Below are the code and all the weights of a small trained network. Each question names an input and a target symbol and asks about switching units off, where a switched-off unit gives its printed mean instead of its output.

import numpy as np


def w(rows, s, z=0):
    codes = np.array(rows[::2]) - 128.0
    scale = np.full(codes.shape[1], s)
    scale[-1] = z or s
    return codes * scale


def f(y):
    return np.maximum(y, 0)


def softmax(a):
    e = np.exp(a - a.max(-1, keepdims=True))
    return e / e.sum(-1, keepdims=True)


def log_softmax(a):
    a = a - a.max(-1, keepdims=True)
    return a - np.log(np.exp(a).sum(-1, keepdims=True))


def net(x, mask):
    ids = ['ΔΘΛΣΦΨαγεζμξπτω'.index(c) for c in x.split()]
    T = len(ids)
    res = E[ids] + P[:T]
    r = res
    for j in range(2):
        rows = slice(3 * j, 3 * j + 3)
        q, k, v = (r @ M[0][rows].T for M in (Q, K, V))
        z = softmax(np.where(np.tri(T) > 0, q @ k.T / 3**0.5, -1e9)) @ v
        o = O[0][rows]
        res = res + np.where(mask[j], z, o[:, -1]) @ o[:, :-1]
    y = f(res @ A[0][:, :-1].T + A[0][:, -1])
    res = res + np.where(mask[2:26], y, B[0][:, -1]) @ B[0][:, :-1]
    return log_softmax(res[-1] @ U[:, :-1].T + U[:, -1])


Q, K, V, O, A, B = {}, {}, {}, {}, {}, {}
E = w([
[167,95,152],'Δ',
[131,114,82],'Θ',
[122,93,78],'Λ',
[149,67,148],'Σ',
[141,118,99],'Φ',
[111,109,66],'Ψ',
[138,71,122],'α',
[114,83,83],'γ',
[135,76,115],'ε',
[122,49,126],'ζ',
[126,82,101],'μ',
[147,156,79],'ξ',
[143,134,81],'π',
[137,201,29],'τ',
[120,174,5],'ω',
],0.014)
P = w([
[112,157,162],'0',
[217,185,181],'1',
[114,54,66],'2',
[59,206,154],'3',
[225,239,127],'4',
[147,46,60],'5',
[14,246,162],'6',
[207,211,165],'7',
],0.013)
Q[0] = w([
[98,156,119],'H1',
[103,109,101],'H1',
[2,43,152],'H1',
[155,135,123],'H2',
[228,118,141],'H2',
[92,135,187],'H2',
],0.021)
K[0] = w([
[124,144,75],'H1',
[142,99,113],'H1',
[255,88,54],'H1',
[127,132,151],'H2',
[46,143,161],'H2',
[109,81,102],'H2',
],0.019)
V[0] = w([
[70,29,110],'H1',
[117,164,64],'H1',
[218,233,8],'H1',
[47,62,179],'H2',
[72,63,109],'H2',
[170,132,100],'H2',
],0.014)
O[0] = w([
[35,168,130,116],'H1',
[96,136,185,206],'H1',
[118,10,243,254],'H1',
[153,172,63,39],'H2',
[64,212,69,85],'H2',
[110,89,137,153],'H2',
],0.013,0.0092)
A[0] = w([
[254,140,131,48],'N1',
[102,58,65,114],'N2',
[203,128,102,161],'N3',
[103,90,170,78],'N4',
[112,90,80,179],'N5',
[106,141,50,2],'N6',
[92,132,173,110],'N7',
[117,204,212,183],'N8',
[159,118,174,66],'N9',
[127,168,193,43],'N10',
[187,184,179,169],'N11',
[181,72,116,75],'N12',
[83,93,151,125],'N13',
[86,162,154,76],'N14',
[147,216,135,153],'N15',
[108,79,92,116],'N16',
[173,95,99,168],'N17',
[50,136,95,98],'N18',
[175,102,109,58],'N19',
[118,69,74,140],'N20',
[125,94,110,71],'N21',
[155,178,183,80],'N22',
[105,94,109,81],'N23',
[138,153,178,160],'N24',
],0.0097,0.0084)
B[0] = w([
[57,213,88,156],'N1',
[96,120,146,151],'N2',
[107,130,167,153],'N3',
[128,130,88,251],'N4',
[74,117,115,148],'N5',
[138,177,250,140],'N6',
[129,140,122,200],'N7',
[225,152,105,192],'N8',
[81,121,106,205],'N9',
[88,95,83,159],'N10',
[124,67,170,171],'N11',
[125,181,97,187],'N12',
[139,144,118,232],'N13',
[110,125,159,138],'N14',
[155,106,88,164],'N15',
[148,110,150,150],'N16',
[85,120,159,157],'N17',
[138,137,132,145],'N18',
[142,146,81,134],'N19',
[92,143,104,149],'N20',
[154,166,146,140],'N21',
[77,101,131,147],'N22',
[163,154,155,144],'N23',
[157,125,170,188],'N24',
],0.024,0.018)
U = w([
[65,204,16,26],'Δ',
[109,101,244,101],'Θ',
[148,112,173,201],'Λ',
[73,196,131,74],'Σ',
[80,133,238,151],'Φ',
[140,90,212,124],'Ψ',
[86,176,86,184],'α',
[144,92,31,168],'γ',
[97,175,70,134],'ε',
[109,192,182,3],'ζ',
[112,151,63,160],'μ',
[2,111,158,184],'ξ',
[69,134,237,150],'π',
[40,113,1,135],'τ',
[126,9,92,84],'ω',
],0.0077,0.0043)

Each question gives the input, a string of symbols that net reads in full, and the target symbol t.
The units are the heads (3 rows each of Q, K, V and O) and the neurons (one row each of A and B). Each row of codes is followed by its name. A weight is (code - 128) times the scale printed after its matrix; where a second scale follows, it is the last column's (O, A, B and U).
mask holds one flag per unit, heads first, then neurons. A switched-off unit (its flag False) gives its mean, the last column of its rows in O or B, instead of its output. The means were averaged over made-up inputs and are rounded, as every weight is.
A unit's drop is (log p(t) with every unit on - log p(t) with that unit switched off) / (log p(t) with every unit on - log p(t) with every unit switched off).
The circuit of an input: a set's keep is (log p(t) with only the set's units on - log p(t) with every unit switched off) / (log p(t) with every unit on - log p(t) with every unit switched off). Starting from the 12 units with the biggest drops (on a tie, the unit counted first), units are removed one at a time, each time the one whose removal leaves the highest keep (on an exact tie, the one counted first), for as long as the keep stays at least 0.8.
circuit, biggest first: the units of the circuit, biggest drop first
top k neurons: the k neurons with the biggest drops, biggest first
heads that matter: for each layer, one digit per head in row order, 1 if its drop is at least 0.15 and else 0, layers parted by /
input τ Ψ τ ω ζ, target ω: heads that matter	10
input Φ ξ Δ, target ξ: heads that matter	00
input Ψ π ε Δ Λ τ ζ, target ω: top 3 neurons	[N4; N10; N12]
input τ Θ ξ Δ τ, target Δ: heads that matter	11
input ω α ω Φ τ ω ω ε, target ω: heads that matter	10
input Δ Ψ ε τ γ Λ, target ξ: heads that matter	00
input π α ζ Δ π ε ω Θ, target ω: circuit, biggest first	[H1; N10; N4]
input Φ Σ Σ Δ π, target Δ: top 3 neurons	[N1; N15; N24]
input ε Θ μ γ Θ, target γ: top 3 neurons	[N15; N24; N17]
input α τ Θ π τ Φ Λ, target ω: top 2 neurons	[N4; N1]
input μ Ψ Σ Δ Δ, target Δ: top neuron	[N1]
input ξ Λ γ Φ ζ τ μ, target ω: circuit, biggest first	[H1; N4; N8]
input Λ ε Θ Φ Δ π τ γ, target τ: top 3 neurons	[N4; N9; N12]
input γ ξ Ψ τ Ψ Θ, target ξ: circuit, biggest first	[N8]
input π τ ε α Δ Σ, target ξ: top 2 neurons	[N8; N4]
input Φ Φ Ψ ζ ω, target ζ: circuit, biggest first	[N6; H1; N4]
input Δ Θ γ τ, target ω: circuit, biggest first	[H1; N4; N10]
input ζ μ π γ Ψ, target γ: heads that matter	11
input α π Λ Ψ τ ξ α, target ω: circuit, biggest first	[H1; N4]
input Φ τ Δ π μ γ, target ξ: top 2 neurons	[N8; N2]
input γ Δ ζ Θ Λ μ ξ Θ, target ξ: top 2 neurons	[N1; N11]
input γ Φ ζ π Θ ω, target ξ: circuit, biggest first	[N8; N2]
input π τ ε, target ξ: circuit, biggest first	[N8]
input α τ τ Ψ τ Λ Φ, target ω: circuit, biggest first	[H1; N4]
